Below is a small trained network, with its code and all its weights. Each question gives an input and a class and asks what happens when units are switched off, that is, made to give their printed mean instead of their output.

import numpy as np


def w(rows, s, z=0):
    codes = np.array(rows[::2]) - 128.0
    scale = np.full(codes.shape[1], s)
    scale[-1] = z or s
    return codes * scale


def f(y):
    return y / 2 * (1 + np.tanh(0.7978845608 * (y + 0.044715 * y**3)))


def log_softmax(a):
    a = a - a.max(-1, keepdims=True)
    return a - np.log(np.exp(a).sum(-1, keepdims=True))


def net(x, mask):
    res = np.array(x, float).reshape(1, 6) / 4 @ E
    y = f(res @ A[0][:, :-1].T + A[0][:, -1])
    res = res + np.where(mask, y, B[0][:, -1]) @ B[0][:, :-1]
    return log_softmax(res[-1] @ U[:, :-1].T + U[:, -1])


A, B = {}, {}
E = w([
[209,150,141,187,240,177,254,138,120,155],'x0',
[55,106,45,130,194,162,149,198,131,84],'x1',
[77,248,98,216,144,88,129,145,127,99],'x2',
[173,141,58,80,76,187,161,228,104,181],'x3',
[32,183,95,121,211,139,109,121,180,248],'x4',
[95,161,213,203,100,217,49,146,36,134],'x5',
],0.0086)
A[0] = w([
[126,180,142,218,200,183,127,125,119,110,172],'n1',
[232,75,138,100,83,103,109,143,115,113,224],'n2',
[50,76,117,102,121,105,91,189,115,122,195],'n3',
[192,119,189,121,118,96,199,132,127,160,156],'n4',
[116,163,179,191,198,171,169,181,119,103,158],'n5',
[151,162,184,104,89,81,95,45,166,71,123],'n6',
[87,158,171,162,128,177,42,48,117,211,209],'n7',
[63,167,47,114,163,70,134,159,173,127,203],'n8',
[172,82,159,36,128,133,193,113,148,179,202],'n9',
[150,119,139,203,163,166,171,164,98,115,188],'n10',
[104,166,1,170,115,121,151,180,180,139,170],'n11',
[136,191,70,77,152,120,163,173,173,161,170],'n12',
[139,161,40,138,163,109,171,164,183,162,160],'n13',
[53,79,109,137,199,88,105,84,154,70,109],'n14',
[192,136,201,135,64,77,173,102,157,125,212],'n15',
[39,188,212,132,79,143,76,107,101,181,149],'n16',
[107,56,106,151,55,185,112,226,41,70,142],'n17',
[153,175,135,172,39,64,133,89,114,57,189],'n18',
[68,85,166,152,79,64,80,47,130,74,205],'n19',
[174,134,150,111,128,111,177,86,64,167,108],'n20',
[173,164,193,202,209,132,173,183,103,131,156],'n21',
[159,75,174,82,159,92,108,71,124,137,252],'n22',
[80,113,58,118,128,61,158,102,199,123,221],'n23',
],0.0087,0.0043)
B[0] = w([
[105,205,174,198,179,140,162,94,29,94,206],'n1',
[226,62,112,118,9,153,117,122,146,123,225],'n2',
[55,179,108,95,101,150,130,169,200,97,195],'n3',
[185,83,100,139,60,104,144,27,95,175,182],'n4',
[135,199,133,183,169,192,178,80,40,63,199],'n5',
[207,78,177,177,190,61,74,150,202,69,216],'n6',
[34,73,219,224,127,111,144,219,89,202,239],'n7',
[55,172,118,40,197,61,149,112,142,173,233],'n8',
[129,21,147,93,64,160,229,85,139,215,207],'n9',
[138,184,101,153,119,194,194,97,49,56,192],'n10',
[129,175,98,34,177,36,164,183,60,134,220],'n11',
[112,82,95,74,161,53,239,156,92,148,209],'n12',
[95,129,70,51,165,53,197,123,87,138,217],'n13',
[39,142,60,173,155,178,109,42,194,110,197],'n14',
[222,64,131,129,112,46,49,71,90,112,215],'n15',
[76,171,255,178,142,106,54,219,86,253,229],'n16',
[145,235,110,27,53,234,86,163,125,133,221],'n17',
[196,154,160,116,163,83,20,165,83,57,220],'n18',
[122,112,142,197,157,121,38,168,215,68,251],'n19',
[166,78,112,180,102,134,131,69,129,159,160],'n20',
[156,164,75,179,160,172,192,58,37,59,212],'n21',
[107,29,165,189,100,147,164,90,209,120,213],'n22',
[88,91,55,73,223,82,98,107,185,97,224],'n23',
],0.0068,0.012)
U = w([
[238,102,157,147,135,73,61,114,173,41,65],'0',
[166,178,94,14,67,218,114,195,132,110,141],'1',
[172,174,114,197,189,193,199,67,48,65,254],'2',
[41,105,90,154,188,144,103,45,254,90,86],'3',
[104,152,65,9,222,39,208,141,141,146,82],'4',
[214,36,109,115,68,125,172,23,135,195,39],'5',
[55,164,209,188,150,117,80,176,101,239,56],'6',
[124,45,181,126,89,192,212,128,165,189,183],'7',
],0.0082,0.0031)

Each question gives the input, the list of numbers given to net, and the class t.
The units are the neurons (one row each of A and B). Each row of codes is followed by its name. A weight is (code - 128) times the scale printed after its matrix; where a second scale follows, it is the last column's (A, B and U).
mask holds one flag per neuron, in row order. A switched-off neuron (its flag False) gives its mean, the last column of its row in B, instead of its output. The means were averaged over made-up inputs and are rounded, as every weight is.
A unit's drop is (log p(t) with every unit on - log p(t) with that unit switched off) / (log p(t) with every unit on - log p(t) with every unit switched off).
The circuit of an input: a set's keep is (log p(t) with only the set's units on - log p(t) with every unit switched off) / (log p(t) with every unit on - log p(t) with every unit switched off). Starting from the 12 units with the biggest drops (on a tie, the unit counted first), units are removed one at a time, each time the one whose removal leaves the highest keep (on an exact tie, the one counted first), for as long as the keep stays at least 0.8.
circuit, biggest first: the units of the circuit, biggest drop first
most important unit: the unit with the biggest drop
k most important neurons: the k neurons with the biggest drops, biggest first
drop when u is switched off: that unit's drop, to one decimal
input [-3,-7,4,-6,2,-7], class 0: 2 most important neurons : [n6; n18]
input [-5,1,-4,2,-2,5], class 1: circuit, biggest first : [n17]
input [3,-6,-2,4,-5,8], class 5: 4 most important neurons : [n2; n4; n15; n20]
input [3,4,-6,7,-3,-7], class 5: 2 most important neurons : [n9; n2]
input [5,-8,0,6,6,2], class 2: 4 most important neurons : [n21; n2; n22; n1]
input [5,7,-7,6,3,4], class 2: 2 most important neurons : [n5; n10]
input [8,-2,-6,6,8,2], class 2: 2 most important neurons : [n21; n5]
input [6,-1,3,4,-5,-5], class 5: 2 most important neurons : [n4; n9]
input [6,2,-5,-3,2,-2], class 2: 2 most important neurons : [n2; n21]
input [6,4,2,-5,7,-1], class 2: 4 most important neurons : [n5; n1; n21; n10]
input [-5,2,1,-8,-2,3], class 6: 3 most important neurons : [n16; n7; n23]
input [-7,8,-8,-1,-2,-1], class 1: 4 most important neurons : [n17; n6; n2; n7]
input [7,-5,-7,-2,8,-1], class 5: drop when n20 is switched off : 0.1
input [-6,-7,0,3,1,-5], class 0: most important unit : n6
input [0,8,1,4,-4,2], class 1: drop when n17 is switched off : 0.3
input [0,3,-3,-7,-3,-2], class 3: drop when n14 is switched off : 0.7
input [-3,-6,7,8,8,0], class 4: drop when n8 is switched off : 0.3
